Below are the code and all the weights of a small trained network. Each question names an input and a target symbol and asks about switching units off, where a switched-off unit gives its printed mean instead of its output.

import numpy as np


def w(rows, s, z=0):
    codes = np.array(rows[::2]) - 128.0
    scale = np.full(codes.shape[1], s)
    scale[-1] = z or s
    return codes * scale


def softmax(a):
    e = np.exp(a - a.max(-1, keepdims=True))
    return e / e.sum(-1, keepdims=True)


def log_softmax(a):
    a = a - a.max(-1, keepdims=True)
    return a - np.log(np.exp(a).sum(-1, keepdims=True))


def net(x, mask):
    ids = ['ΘΦγδεζημσω'.index(c) for c in x.split()]
    T = len(ids)
    res = E[ids] + P[:T]
    u = 0
    for l in range(3):
        r = res
        for j in range(3):
            rows = slice(3 * j, 3 * j + 3)
            q, k, v = (r @ M[l][rows].T for M in (Q, K, V))
            z = softmax(np.where(np.tri(T) > 0, q @ k.T / 3**0.5, -1e9)) @ v
            o = O[l][rows]
            res = res + np.where(mask[u + j], z, o[:, -1]) @ o[:, :-1]
        u += 3
    return log_softmax(res[-1] @ U[:, :-1].T + U[:, -1])


Q, K, V, O = {}, {}, {}, {}
E = w([
[81,134,102,97,96,217,144,55,86,133,212],'Θ',
[94,50,60,102,53,182,160,136,92,138,150],'Φ',
[178,128,186,217,92,125,155,43,110,151,83],'γ',
[65,40,124,82,108,155,115,37,142,174,161],'δ',
[157,45,124,196,162,99,160,132,164,175,45],'ε',
[144,115,208,146,160,186,205,149,134,156,75],'ζ',
[125,6,111,104,85,152,133,104,135,181,238],'η',
[128,137,90,213,215,124,158,138,121,174,104],'μ',
[131,116,160,180,135,186,44,136,238,41,118],'σ',
[155,127,132,124,216,81,150,81,159,43,90],'ω',
],0.015)
P = w([
[36,154,83,131,64,129,172,103,152,169,190],'0',
[98,142,81,134,87,144,141,87,132,150,172],'1',
[139,124,63,140,114,165,138,80,114,127,156],'2',
[159,118,85,146,148,156,114,72,96,102,137],'3',
[173,101,106,161,167,145,107,73,67,75,140],'4',
[186,85,141,175,202,122,103,82,31,63,148],'5',
[185,67,169,183,215,106,81,91,2,43,147],'6',
],0.012)
Q[0] = w([
[82,174,55,107,129,71,136,145,161,73,139],'0.h1',
[90,202,137,108,75,149,100,207,207,170,88],'0.h1',
[159,76,143,95,99,174,21,103,221,106,144],'0.h1',
[181,38,114,230,189,229,142,44,52,91,158],'0.h2',
[168,95,97,108,139,110,196,90,84,143,88],'0.h2',
[150,103,156,149,122,111,104,82,136,83,120],'0.h2',
[140,117,129,136,154,154,147,55,112,89,162],'0.h3',
[166,65,70,135,226,154,229,95,4,182,105],'0.h3',
[120,181,140,174,70,161,101,157,142,111,148],'0.h3',
],0.048)
K[0] = w([
[76,151,130,140,131,86,100,150,116,122,163],'0.h1',
[88,127,127,74,40,108,135,106,111,175,171],'0.h1',
[152,162,84,131,73,190,80,110,239,124,93],'0.h1',
[146,145,200,231,159,146,46,182,168,76,114],'0.h2',
[200,115,113,129,144,161,167,166,108,122,114],'0.h2',
[123,109,158,141,131,105,89,124,120,108,137],'0.h2',
[142,162,202,165,148,96,114,123,164,98,108],'0.h3',
[217,102,149,132,222,92,183,133,3,165,46],'0.h3',
[110,139,131,151,98,123,64,109,169,128,127],'0.h3',
],0.056)
V[0] = w([
[102,133,111,143,139,127,142,131,149,154,118],'0.h1',
[194,91,117,84,198,168,28,134,92,134,107],'0.h1',
[175,116,100,160,106,115,138,179,118,109,132],'0.h1',
[84,168,165,132,181,165,124,118,157,198,170],'0.h2',
[142,145,51,125,114,127,88,124,92,120,114],'0.h2',
[6,123,134,75,142,131,117,137,121,86,81],'0.h2',
[71,132,193,113,154,115,113,86,154,177,138],'0.h3',
[102,141,131,116,168,142,84,80,129,182,149],'0.h3',
[106,148,210,100,178,137,173,162,154,122,153],'0.h3',
],0.011)
O[0] = w([
[140,102,74,150,132,94,95,151,111,138,119,135],'0.h1',
[71,127,234,217,216,97,163,144,222,141,170,190],'0.h1',
[130,161,158,172,104,79,157,191,137,121,126,118],'0.h1',
[198,105,128,123,156,32,84,110,73,216,226,139],'0.h2',
[35,128,222,143,141,144,150,146,71,110,130,111],'0.h2',
[174,95,165,27,189,171,153,110,91,197,107,61],'0.h2',
[139,117,171,182,132,121,119,114,175,134,183,103],'0.h3',
[61,129,131,152,192,123,86,137,119,166,154,168],'0.h3',
[252,104,109,158,163,172,180,136,227,128,229,3],'0.h3',
],0.0036,0.0037)
Q[1] = w([
[104,187,59,101,186,4,169,160,129,171,76],'1.h1',
[103,170,165,125,52,151,106,208,151,107,115],'1.h1',
[152,178,193,45,109,66,109,253,106,167,110],'1.h1',
[124,97,159,191,129,157,148,49,81,156,169],'1.h2',
[162,132,196,84,161,52,131,217,89,167,134],'1.h2',
[139,242,175,44,81,64,85,190,177,126,141],'1.h2',
[68,195,157,79,100,12,149,229,177,135,115],'1.h3',
[137,189,193,95,113,76,129,158,116,143,107],'1.h3',
[159,84,154,78,170,138,155,111,47,141,148],'1.h3',
],0.045)
K[1] = w([
[116,131,22,126,117,60,93,57,116,104,153],'1.h1',
[157,119,137,106,153,79,159,127,82,184,92],'1.h1',
[109,98,69,91,85,66,131,98,75,186,164],'1.h1',
[124,118,107,111,190,158,106,131,192,66,107],'1.h2',
[112,118,100,114,55,185,91,135,138,189,142],'1.h2',
[105,80,114,161,90,185,158,145,105,253,126],'1.h2',
[95,176,118,144,52,142,181,134,152,237,127],'1.h3',
[106,101,103,140,112,152,137,144,147,194,133],'1.h3',
[146,94,150,153,113,169,68,136,63,137,136],'1.h3',
],0.047)
V[1] = w([
[37,139,189,177,112,143,235,126,231,159,208],'1.h1',
[235,72,72,114,189,119,39,112,5,107,75],'1.h1',
[97,106,102,132,68,87,153,145,160,73,174],'1.h1',
[167,82,95,161,76,116,180,205,102,54,207],'1.h2',
[44,134,146,155,120,128,105,147,190,160,204],'1.h2',
[207,67,107,124,169,153,60,159,43,125,121],'1.h2',
[180,86,149,116,141,136,65,135,77,137,136],'1.h3',
[185,114,122,107,192,190,116,103,32,211,49],'1.h3',
[169,143,71,134,146,61,144,122,150,80,160],'1.h3',
],0.011)
O[1] = w([
[114,165,175,131,180,192,126,86,180,253,129,206],'1.h1',
[184,62,98,122,91,76,121,157,68,5,141,124],'1.h1',
[82,138,152,73,138,118,118,132,110,169,106,189],'1.h1',
[143,147,108,103,142,162,102,142,80,135,59,92],'1.h2',
[136,105,180,84,128,56,56,177,86,109,186,129],'1.h2',
[142,126,64,129,72,197,142,108,122,134,99,116],'1.h2',
[113,136,129,143,110,122,174,122,146,148,188,133],'1.h3',
[92,131,143,189,87,81,236,138,189,51,208,18],'1.h3',
[125,138,115,145,153,193,165,91,173,158,90,253],'1.h3',
],0.0072,0.0044)
Q[2] = w([
[99,197,167,109,94,98,162,124,158,236,93],'2.h1',
[121,80,89,209,132,152,76,71,115,96,155],'2.h1',
[138,85,153,133,75,184,117,96,115,47,100],'2.h1',
[130,183,115,105,98,73,126,188,107,159,39],'2.h2',
[202,62,110,179,98,117,57,134,101,141,152],'2.h2',
[82,208,158,57,61,132,77,201,201,160,136],'2.h2',
[130,161,187,70,67,62,193,254,212,121,83],'2.h3',
[153,138,183,103,200,208,162,118,144,139,180],'2.h3',
[149,28,142,203,143,186,97,42,99,106,129],'2.h3',
],0.052)
K[2] = w([
[62,122,131,95,48,214,38,154,204,132,139],'2.h1',
[190,153,166,232,199,98,117,150,121,143,60],'2.h1',
[151,136,188,118,125,118,209,78,95,126,69],'2.h1',
[89,135,92,72,44,129,69,108,115,113,199],'2.h2',
[89,135,157,203,92,177,22,170,187,89,83],'2.h2',
[85,93,65,5,77,88,114,232,46,253,181],'2.h2',
[125,53,89,10,23,103,192,123,80,166,117],'2.h3',
[101,150,159,53,149,243,85,187,161,100,179],'2.h3',
[154,91,224,218,167,142,45,165,173,112,34],'2.h3',
],0.036)
V[2] = w([
[102,73,98,91,187,46,171,187,186,170,69],'2.h1',
[138,14,185,205,30,130,111,176,149,184,86],'2.h1',
[87,107,36,195,209,161,93,249,128,135,179],'2.h1',
[163,123,87,163,97,100,105,79,138,128,117],'2.h2',
[138,58,168,94,93,135,139,124,168,135,87],'2.h2',
[160,113,134,84,108,187,123,82,125,87,149],'2.h2',
[142,242,117,209,117,145,109,143,50,137,190],'2.h3',
[187,176,109,111,132,18,115,42,147,167,56],'2.h3',
[134,48,150,169,82,110,115,176,153,132,126],'2.h3',
],0.017)
O[2] = w([
[84,40,79,124,117,158,93,73,93,143,135,34],'2.h1',
[121,127,189,144,40,136,126,93,146,176,63,132],'2.h1',
[150,159,2,116,92,51,109,103,109,173,164,153],'2.h1',
[104,135,149,180,159,139,113,125,108,169,128,254],'2.h2',
[139,168,103,144,88,66,128,124,148,168,141,131],'2.h2',
[118,154,158,97,100,116,150,115,143,187,130,242],'2.h2',
[121,222,155,188,132,128,132,120,113,159,136,71],'2.h3',
[133,113,172,174,118,121,99,137,133,73,122,194],'2.h3',
[133,103,158,133,132,117,120,128,153,153,101,40],'2.h3',
],0.0088,0.0081)
U = w([
[117,87,98,139,149,148,143,110,119,89,159,180],'Θ',
[216,133,67,134,115,243,196,52,205,197,118,182],'Φ',
[131,74,103,157,52,130,79,56,117,137,85,28],'γ',
[239,152,95,135,15,103,110,98,194,70,141,125],'δ',
[93,193,141,98,99,121,150,74,99,112,188,4],'ε',
[101,89,160,135,102,55,145,91,156,163,192,56],'ζ',
[81,150,79,88,57,120,173,145,85,120,68,131],'η',
[136,154,59,192,79,82,84,73,82,116,150,85],'μ',
[202,132,142,68,137,146,3,150,82,215,105,245],'σ',
[101,147,175,144,75,153,117,113,81,109,119,89],'ω',
],0.004,0.0044)

Each question gives the input, a string of symbols that net reads in full, and the target symbol t.
The units are the heads (3 rows each of Q, K, V and O). Each row of codes is followed by its name. A weight is (code - 128) times the scale printed after its matrix; where a second scale follows, it is the last column's (O and U).
mask holds one flag per head, layer by layer. A switched-off head (its flag False) gives its mean, the last column of its rows in O, instead of its output. The means were averaged over made-up inputs and are rounded, as every weight is.
A unit's drop is (log p(t) with every unit on - log p(t) with that unit switched off) / (log p(t) with every unit on - log p(t) with every unit switched off).
The circuit of an input: a set's keep is (log p(t) with only the set's units on - log p(t) with every unit switched off) / (log p(t) with every unit on - log p(t) with every unit switched off). Starting from all 9 units, units are removed one at a time, each time the one whose removal leaves the highest keep (on an exact tie, the one counted first), for as long as the keep stays at least 0.8.
units of the circuit, in order: the units of the circuit, biggest drop first
unit that matters most: the unit with the biggest drop
which heads matter: for each layer, one digit per head in row order, 1 if its drop is at least 0.15 and else 0, layers parted by /
input σ μ σ, target μ: unit that matters most	1.h1
input ω σ γ ω Φ δ μ, target Θ: units of the circuit, in order	(1.h3; 2.h2)
input σ γ δ η, target ζ: units of the circuit, in order	(1.h3; 1.h2)
input σ σ σ, target σ: which heads matter	111 / 011 / 000
input ω μ γ η, target ω: which heads matter	100 / 000 / 100
input Θ δ σ ω η, target Φ: which heads matter	100 / 110 / 000
input Φ σ σ η μ γ δ, target ω: which heads matter	000 / 000 / 100
input ω Θ Θ, target Θ: units of the circuit, in order	(2.h1; 2.h3)
input δ σ ε ω, target Φ: units of the circuit, in order	(1.h1; 1.h2)
input σ σ σ δ δ, target σ: which heads matter	101 / 011 / 000
input η Θ μ σ γ γ, target σ: units of the circuit, in order	(0.h1; 1.h3)
input δ σ σ, target δ: units of the circuit, in order	(1.h1; 2.h2)
input η Φ Φ γ, target ω: which heads matter	000 / 000 / 100
input ζ ε μ Φ, target μ: which heads matter	110 / 000 / 100
input σ ζ Φ Θ μ, target Θ: units of the circuit, in order	(2.h2; 1.h3)
input σ δ ω μ Φ, target Φ: units of the circuit, in order	(1.h1)
input γ σ μ δ Φ σ, target μ: units of the circuit, in order	(2.h1; 1.h1; 1.h2)
input ω Θ δ Φ η ε, target γ: units of the circuit, in order	(2.h1; 2.h3)
input Φ σ ω Φ Φ, target Φ: units of the circuit, in order	(1.h1; 1.h2)
input μ σ σ Φ, target μ: units of the circuit, in order	(2.h1)
input μ Φ γ ω Θ ζ, target Φ: which heads matter	101 / 000 / 000
input δ ω μ, target μ: units of the circuit, in order	(2.h1; 2.h3)
input Θ δ σ η Φ, target σ: units of the circuit, in order	(1.h3; 1.h2)
input ω σ ε δ, target σ: which heads matter	001 / 101 / 000
input σ ε ε μ Θ ε σ, target γ: which heads matter	100 / 000 / 100
input ε σ σ, target γ: which heads matter	000 / 000 / 100
input ζ γ η Θ μ η, target μ: unit that matters most	0.h2
input ε μ γ, target ω: which heads matter	100 / 000 / 100
